Below is a small trained network, with its code and all its weights. Each question gives an input and a class and asks what happens when units are switched off, that is, made to give their printed mean instead of their output.

import numpy as np


def w(rows, s, z=0):
    codes = np.array(rows[::2]) - 128.0
    scale = np.full(codes.shape[1], s)
    scale[-1] = z or s
    return codes * scale


def f(y):
    return y / 2 * (1 + np.tanh(0.7978845608 * (y + 0.044715 * y**3)))


def log_softmax(a):
    a = a - a.max(-1, keepdims=True)
    return a - np.log(np.exp(a).sum(-1, keepdims=True))


def net(x, mask):
    res = np.array(x, float).reshape(1, 7) / 4 @ E
    y = f(res @ A[0][:, :-1].T + A[0][:, -1])
    res = res + np.where(mask, y, B[0][:, -1]) @ B[0][:, :-1]
    return log_softmax(res[-1] @ U[:, :-1].T + U[:, -1])


A, B = {}, {}
E = w([
[113,124,153,161,131,115,133,73,166,148],'x0',
[169,145,78,170,68,88,120,121,64,139],'x1',
[136,150,136,132,179,139,62,81,120,89],'x2',
[160,153,217,246,124,198,148,141,239,112],'x3',
[51,115,108,198,205,68,227,144,156,100],'x4',
[177,76,115,179,140,71,87,52,140,143],'x5',
[103,183,129,116,98,61,192,85,133,254],'x6',
],0.0068)
A[0] = w([
[132,108,101,159,187,102,117,88,113,103,252],'n1',
[162,98,156,204,161,119,110,69,158,99,195],'n2',
[174,164,110,94,60,126,109,101,92,211,213],'n3',
[49,83,58,105,142,91,172,131,107,116,204],'n4',
[148,157,162,71,80,190,85,84,130,208,190],'n5',
[30,128,167,93,204,136,167,174,152,131,194],'n6',
[143,83,84,163,204,53,130,124,93,91,252],'n7',
[168,92,128,111,11,90,130,156,96,227,185],'n8',
[50,128,135,195,172,108,202,158,161,129,208],'n9',
[58,140,141,94,183,148,191,181,131,129,215],'n10',
[155,184,164,187,117,123,153,117,193,222,247],'n11',
[166,138,164,169,77,254,109,209,140,12,175],'n12',
],0.0065,0.0034)
B[0] = w([
[152,161,208,116,110,202,125,110,132,64,187],'n1',
[178,110,214,196,66,107,85,79,162,139,195],'n2',
[60,145,106,41,97,100,173,106,75,151,201],'n3',
[140,189,150,55,139,159,100,160,85,120,199],'n4',
[30,187,143,117,23,142,177,79,65,144,190],'n5',
[170,177,213,195,118,180,90,134,187,89,201],'n6',
[120,185,173,83,95,189,113,103,124,70,210],'n7',
[55,92,39,77,128,45,213,145,84,201,199],'n8',
[89,162,196,156,41,160,131,67,116,138,219],'n9',
[177,188,201,140,101,199,44,107,159,54,199],'n10',
[33,141,141,164,3,143,192,28,173,171,209],'n11',
[221,83,150,97,225,134,18,205,172,51,255],'n12',
],0.0065,0.0077)
U = w([
[86,171,159,143,59,153,133,81,113,116,156],'0',
[123,55,79,134,140,70,151,155,100,167,99],'1',
[173,72,155,175,136,104,109,111,166,126,97],'2',
[99,105,45,219,255,80,178,144,140,195,2],'3',
[166,127,123,82,234,137,68,183,105,76,149],'4',
[60,125,59,99,93,40,220,117,95,194,131],'5',
],0.0099,0.0093)

Each question gives the input, the list of numbers given to net, and the class t.
The units are the neurons (one row each of A and B). Each row of codes is followed by its name. A weight is (code - 128) times the scale printed after its matrix; where a second scale follows, it is the last column's (A, B and U).
mask holds one flag per neuron, in row order. A switched-off neuron (its flag False) gives its mean, the last column of its row in B, instead of its output. The means were averaged over made-up inputs and are rounded, as every weight is.
A unit's drop is (log p(t) with every unit on - log p(t) with that unit switched off) / (log p(t) with every unit on - log p(t) with every unit switched off).
The circuit of an input: a set's keep is (log p(t) with only the set's units on - log p(t) with every unit switched off) / (log p(t) with every unit on - log p(t) with every unit switched off). Starting from all 12 units, units are removed one at a time, each time the one whose removal leaves the highest keep (on an exact tie, the one counted first), for as long as the keep stays at least 0.8.
circuit, biggest first: the units of the circuit, biggest drop first
unit that matters most: the unit with the biggest drop
top k neurons: the k neurons with the biggest drops, biggest first
drop of u: that unit's drop, to one decimal
input [-3,-6,-5,-8,3,-1,5], class 4: circuit, biggest first -> [n11; n4]
input [-3,1,-4,-4,5,-3,-5], class 4: top 2 neurons -> [n11; n5]
input [3,-4,-6,-1,-4,-6,6], class 5: unit that matters most -> n8
input [3,-5,-4,4,-8,5,-5], class 2: circuit, biggest first -> [n2; n12; n4]
input [2,2,-3,5,8,-3,-7], class 2: top 2 neurons -> [n12; n9]
input [1,0,-7,-2,-6,-2,-5], class 4: top 2 neurons -> [n12; n11]
input [-3,-6,7,6,-4,5,-1], class 2: top 2 neurons -> [n2; n4]
input [3,-3,4,8,4,-2,-1], class 2: circuit, biggest first -> [n12; n2]
input [4,2,-2,3,2,5,5], class 5: circuit, biggest first -> [n10; n6]
input [-7,1,2,-2,2,1,3], class 5: top 4 neurons -> [n12; n6; n2; n10]
input [-6,3,-2,6,6,0,-8], class 4: top 2 neurons -> [n12; n11]
input [-7,-4,-1,8,6,0,-4], class 2: top 3 neurons -> [n12; n9; n2]
input [1,8,-1,-4,8,-6,2], class 0: drop of n9 -> 0.1
input [6,-4,4,-1,-3,1,-4], class 4: drop of n11 -> 0.6
input [-7,1,-8,4,4,2,7], class 5: drop of n8 -> 0.7
input [-4,6,8,2,-4,-8,2], class 4: drop of n11 -> 0.3
input [8,5,-8,-8,8,-4,1], class 0: top neuron -> [n10]
